Below are the code and all the weights of a small trained network. Each question names an input and a class and asks about switching units off, where a switched-off unit gives its printed mean instead of its output.

import numpy as np


def w(rows, s, z=0):
    codes = np.array(rows[::2]) - 128.0
    scale = np.full(codes.shape[1], s)
    scale[-1] = z or s
    return codes * scale


def f(y):
    return y / 2 * (1 + np.tanh(0.7978845608 * (y + 0.044715 * y**3)))


def log_softmax(a):
    a = a - a.max(-1, keepdims=True)
    return a - np.log(np.exp(a).sum(-1, keepdims=True))


def net(x, mask):
    res = np.array(x, float).reshape(1, 4) / 4 @ E
    y = f(res @ A[0][:, :-1].T + A[0][:, -1])
    res = res + np.where(mask, y, B[0][:, -1]) @ B[0][:, :-1]
    return log_softmax(res[-1] @ U[:, :-1].T + U[:, -1])


A, B = {}, {}
E = w([
[162,161,166,92,192,142,142,77],'x0',
[176,152,166,72,151,52,109,91],'x1',
[99,131,134,209,131,164,112,46],'x2',
[173,155,53,85,122,125,250,132],'x3',
],0.016)
A[0] = w([
[80,91,146,192,83,131,94,159,167],'N0',
[73,109,123,150,149,98,79,189,226],'N1',
[203,193,158,99,245,127,109,87,166],'N2',
[125,124,70,98,72,139,198,181,178],'N3',
[140,145,101,145,85,137,150,41,200],'N4',
[165,141,110,85,105,111,134,161,255],'N5',
],0.013,0.0055)
B[0] = w([
[103,80,144,177,157,199,5,117,242],'N0',
[149,54,168,113,119,149,98,147,222],'N1',
[112,169,199,106,172,85,197,139,245],'N2',
[188,109,75,152,193,141,166,166,250],'N3',
[115,142,101,145,109,86,152,88,200],'N4',
[140,142,133,154,82,126,133,183,216],'N5',
],0.016,0.017)
U = w([
[147,163,31,140,56,43,183,128,24],'0',
[74,95,127,172,108,247,58,119,179],'1',
[154,107,190,28,8,77,93,232,109],'2',
[209,120,26,171,180,190,171,234,129],'3',
[104,255,205,72,182,110,204,104,99],'4',
[61,93,173,44,164,97,75,126,81],'5',
[16,177,47,181,76,168,178,2,251],'6',
],0.0097,0.0031)

Each question gives the input, the list of numbers given to net, and the class t.
The units are the neurons (one row each of A and B). Each row of codes is followed by its name. A weight is (code - 128) times the scale printed after its matrix; where a second scale follows, it is the last column's (A, B and U).
mask holds one flag per neuron, in row order. A switched-off neuron (its flag False) gives its mean, the last column of its row in B, instead of its output. The means were averaged over made-up inputs and are rounded, as every weight is.
A unit's drop is (log p(t) with every unit on - log p(t) with that unit switched off) / (log p(t) with every unit on - log p(t) with every unit switched off).
The circuit of an input: a set's keep is (log p(t) with only the set's units on - log p(t) with every unit switched off) / (log p(t) with every unit on - log p(t) with every unit switched off). Starting from all 6 units, units are removed one at a time, each time the one whose removal leaves the highest keep (on an exact tie, the one counted first), for as long as the keep stays at least 0.8.
units of the circuit, in order: the units of the circuit, biggest drop first
top k neurons: the k neurons with the biggest drops, biggest first
drop of u: that unit's drop, to one decimal
input [-7,8,3,-1], class 1: top 3 neurons => (N2 N5 N3)
input [-7,6,4,4], class 0: units of the circuit, in order => (N0)
input [1,3,2,-5], class 5: units of the circuit, in order => (N2 N5)
input [-1,0,-2,-1], class 2: top 2 neurons => (N3 N0)
input [-5,-5,3,2], class 1: top 2 neurons => (N0 N2)
input [-6,6,7,8], class 0: top 2 neurons => (N4 N0)
input [0,8,8,-7], class 5: top 3 neurons => (N2 N0 N3)
input [-4,7,2,5], class 0: drop of N0 => 0.4
input [3,4,-4,-4], class 4: drop of N2 => 0.4
input [-8,-5,-5,-2], class 1: drop of N0 => 3.1
